Below are the code and all the weights of a small trained network. Each question names an input and a class and asks about switching units off, where a switched-off unit gives its printed mean instead of its output.

import numpy as np


def w(rows, s, z=0):
    codes = np.array(rows[::2]) - 128.0
    scale = np.full(codes.shape[1], s)
    scale[-1] = z or s
    return codes * scale


def norm(h):
    return h / np.sqrt((h * h).mean(-1, keepdims=True) + 1e-5)


def f(y):
    return y / 2 * (1 + np.tanh(0.7978845608 * (y + 0.044715 * y**3)))


def log_softmax(a):
    a = a - a.max(-1, keepdims=True)
    return a - np.log(np.exp(a).sum(-1, keepdims=True))


def net(x, mask):
    res = np.array(x, float).reshape(1, 6) / 4 @ E
    u = 0
    for l in range(4):
        y = f(norm(res) @ A[l][:, :-1].T + A[l][:, -1])
        res = res + np.where(mask[u : u + 9], y, B[l][:, -1]) @ B[l][:, :-1]
        u += 9
    return log_softmax(norm(res)[-1] @ U[:, :-1].T + U[:, -1])


A, B = {}, {}
E = w([
[111,83,159,146,92,167,97,173,217],'x0',
[138,223,125,246,59,139,133,178,106],'x1',
[143,112,58,140,87,176,161,98,142],'x2',
[99,91,139,83,72,140,175,205,46],'x3',
[127,130,129,127,128,128,128,127,125],'x4',
[174,77,91,175,169,117,97,177,104],'x5',
],0.0013)
A[0] = w([
[116,156,200,115,154,63,79,177,111,97],'L0N1',
[129,149,81,171,150,106,43,51,188,97],'L0N2',
[94,82,170,177,100,140,135,143,176,190],'L0N3',
[169,47,103,89,180,100,99,140,142,87],'L0N4',
[159,171,77,126,153,26,186,81,37,62],'L0N5',
[80,166,189,97,182,77,53,181,105,87],'L0N6',
[139,88,156,88,72,139,177,165,77,65],'L0N7',
[81,63,157,152,67,132,77,200,252,40],'L0N8',
[174,228,92,207,87,131,98,183,113,253],'L0N9',
],0.0027,0.0013)
B[0] = w([
[103,98,155,145,173,205,190,123,119,148],'L0N1',
[140,174,121,70,160,149,191,253,120,171],'L0N2',
[186,125,127,60,126,120,138,95,127,162],'L0N3',
[81,105,97,150,76,81,113,98,140,156],'L0N4',
[229,92,175,94,48,198,85,68,101,177],'L0N5',
[119,98,118,182,130,226,183,72,122,153],'L0N6',
[123,206,79,128,216,136,108,162,172,143],'L0N7',
[228,128,180,92,78,160,109,79,54,162],'L0N8',
[86,39,134,96,153,75,143,74,137,254],'L0N9',
],0.0026,0.0019)
A[1] = w([
[115,128,193,141,169,140,123,150,126,83],'L1N1',
[148,126,28,97,83,143,157,109,164,173],'L1N2',
[58,202,161,68,108,137,221,88,150,2],'L1N3',
[172,179,138,177,183,98,62,63,191,122],'L1N4',
[179,183,176,201,61,150,81,149,132,209],'L1N5',
[67,53,120,109,96,116,135,149,72,224],'L1N6',
[99,116,142,95,91,135,147,195,46,16],'L1N7',
[155,113,41,129,75,187,155,119,131,102],'L1N8',
[124,188,144,255,75,109,129,165,103,75],'L1N9',
],0.0031,0.00073)
B[1] = w([
[107,134,157,147,119,158,178,102,96,132],'L1N1',
[58,123,243,175,218,118,147,114,118,211],'L1N2',
[130,142,124,227,75,89,62,142,180,219],'L1N3',
[138,197,83,62,90,202,236,240,118,195],'L1N4',
[120,19,116,11,125,130,143,109,92,161],'L1N5',
[147,220,126,125,183,87,140,138,241,250],'L1N6',
[201,187,66,117,135,208,169,143,184,168],'L1N7',
[115,147,250,119,168,189,165,150,83,174],'L1N8',
[43,61,26,10,188,106,135,69,133,148],'L1N9',
],0.0024,0.0012)
A[2] = w([
[176,69,81,118,185,139,145,173,89,67],'L2N1',
[118,169,179,90,132,146,108,89,111,184],'L2N2',
[157,69,88,229,182,97,51,185,78,27],'L2N3',
[71,190,82,239,196,5,150,184,190,124],'L2N4',
[102,98,181,168,128,158,189,109,104,111],'L2N5',
[83,98,41,163,48,116,179,109,87,187],'L2N6',
[101,172,146,157,85,142,111,128,139,2],'L2N7',
[56,88,220,170,174,156,218,114,95,55],'L2N8',
[160,189,82,158,150,170,176,148,171,90],'L2N9',
],0.0027,0.00082)
B[2] = w([
[45,197,158,236,5,116,73,137,204,252],'L2N1',
[167,56,80,216,109,124,158,165,152,228],'L2N2',
[170,201,87,230,50,98,86,70,211,145],'L2N3',
[219,57,168,58,100,88,121,145,77,254],'L2N4',
[191,108,199,136,201,120,142,135,169,181],'L2N5',
[91,74,164,92,227,91,89,164,157,160],'L2N6',
[100,149,161,172,102,110,93,101,117,67],'L2N7',
[123,94,139,197,230,130,133,147,117,229],'L2N8',
[157,156,177,109,155,136,147,211,157,174],'L2N9',
],0.0021,0.00076)
A[3] = w([
[46,183,200,104,88,110,152,69,154,241],'L3N1',
[137,217,114,88,123,164,172,235,127,53],'L3N2',
[158,81,135,112,82,169,120,228,118,167],'L3N3',
[164,180,72,139,140,157,130,53,3,32],'L3N4',
[126,148,179,150,14,89,109,97,147,254],'L3N5',
[195,96,152,163,162,111,212,91,74,222],'L3N6',
[115,70,100,62,189,56,112,41,185,183],'L3N7',
[81,125,141,172,182,184,146,119,180,135],'L3N8',
[149,70,142,75,142,174,67,131,195,138],'L3N9',
],0.0029,0.00091)
B[3] = w([
[200,100,29,235,129,121,56,133,145,194],'L3N1',
[168,218,36,135,168,132,172,197,176,174],'L3N2',
[205,180,142,81,140,120,157,44,147,178],'L3N3',
[161,68,165,25,36,150,178,68,181,138],'L3N4',
[214,84,111,147,175,57,97,131,129,190],'L3N5',
[168,100,171,102,112,153,93,193,119,250],'L3N6',
[68,123,78,120,104,118,142,244,100,240],'L3N7',
[122,182,134,197,156,108,149,132,1,169],'L3N8',
[106,134,87,84,78,96,181,90,10,197],'L3N9',
],0.0024,0.0016)
U = w([
[12,67,50,49,131,84,138,172,93,157],'0',
[174,254,81,88,154,157,190,183,188,143],'1',
[191,77,175,38,38,166,133,37,110,147],'2',
[167,119,96,248,101,57,43,101,179,133],'3',
[165,105,163,124,151,114,129,163,110,253],'4',
[104,118,218,191,207,169,156,139,83,108],'5',
[68,188,178,127,101,146,89,68,135,33],'6',
[52,190,147,118,115,153,84,62,164,15],'7',
],0.0064,0.0039)

Each question gives the input, the list of numbers given to net, and the class t.
The units are the neurons (one row each of A and B). Each row of codes is followed by its name. A weight is (code - 128) times the scale printed after its matrix; where a second scale follows, it is the last column's (A, B and U).
mask holds one flag per neuron, layer by layer. A switched-off neuron (its flag False) gives its mean, the last column of its row in B, instead of its output. The means were averaged over made-up inputs and are rounded, as every weight is.
A unit's drop is (log p(t) with every unit on - log p(t) with that unit switched off) / (log p(t) with every unit on - log p(t) with every unit switched off).
The circuit of an input: a set's keep is (log p(t) with only the set's units on - log p(t) with every unit switched off) / (log p(t) with every unit on - log p(t) with every unit switched off). Starting from the 12 units with the biggest drops (on a tie, the unit counted first), units are removed one at a time, each time the one whose removal leaves the highest keep (on an exact tie, the one counted first), for as long as the keep stays at least 0.8.
units of the circuit, in order: the units of the circuit, biggest drop first
top k neurons: the k neurons with the biggest drops, biggest first
top k neurons in layer l: the k neurons of layer l with the biggest drops, biggest first
input [2,-1,4,-6,2,5], class 1: units of the circuit, in order -> [L1N4]
input [6,1,7,6,5,0], class 5: top 3 neurons -> [L1N8; L1N2; L0N2]
input [-8,-7,-3,3,6,7], class 2: top 2 neurons in layer 2 -> [L2N6; L2N3]
input [4,-4,1,8,3,8], class 1: top 4 neurons -> [L1N6; L1N7; L0N9; L1N3]
input [3,1,-4,-6,3,3], class 1: top 2 neurons -> [L1N4; L1N2]
input [-1,6,8,2,5,0], class 5: top 3 neurons -> [L1N8; L1N2; L0N9]
input [1,-2,1,3,-5,5], class 3: units of the circuit, in order -> [L2N3; L1N4]
input [-5,-4,6,1,-1,-2], class 5: units of the circuit, in order -> [L1N2; L1N8; L0N9; L2N8]
input [1,-2,2,-4,-4,2], class 1: top 3 neurons -> [L0N6; L0N9; L1N3]
input [-7,2,8,-1,4,-8], class 3: top 3 neurons -> [L1N3; L3N1; L0N8]
input [-8,-1,-6,-2,6,7], class 2: top 4 neurons -> [L0N5; L3N4; L1N3; L1N2]
input [5,-2,7,1,-1,2], class 5: units of the circuit, in order -> [L1N2; L1N8]
input [-4,-1,2,3,-2,3], class 2: top 2 neurons -> [L0N2; L0N5]
input [-2,-1,4,0,-3,-5], class 3: top 2 neurons -> [L1N3; L0N6]
input [6,0,-6,-4,0,-2], class 2: units of the circuit, in order -> [L0N8; L1N5]
input [3,4,-7,-8,4,1], class 1: top 4 neurons -> [L1N4; L1N2; L3N2; L1N8]
input [-5,8,-8,7,0,7], class 0: units of the circuit, in order -> [L1N9; L1N5]
input [1,5,-1,-4,8,-8], class 3: units of the circuit, in order -> [L3N1]
input [-8,-5,3,8,8,-1], class 1: top 2 neurons -> [L1N7; L1N6]
input [-5,-4,0,-3,1,1], class 2: units of the circuit, in order -> [L0N5; L3N4]
input [-7,-5,-6,6,1,-8], class 3: top neuron in layer 2 -> [L2N4]
input [-2,7,-7,-4,-4,6], class 0: top 4 neurons -> [L1N9; L1N8; L1N2; L1N3]
input [-4,5,1,3,-1,4], class 0: top 2 neurons -> [L1N9; L0N2]
input [-5,-6,5,-6,6,-6], class 0: top 2 neurons in layer 1 -> [L1N7; L1N6]
input [6,3,-5,5,3,-3], class 2: top 3 neurons -> [L0N8; L0N2; L1N5]
input [8,8,-2,-5,-7,-4], class 0: top 2 neurons -> [L1N5; L1N9]
input [2,2,-5,2,-6,-6], class 3: top 2 neurons in layer 1 -> [L1N3; L1N2]
input [-7,2,6,-1,1,-3], class 2: units of the circuit, in order -> [L3N4]
input [5,4,8,-4,7,1], class 5: top 2 neurons in layer 0 -> [L0N5; L0N9]
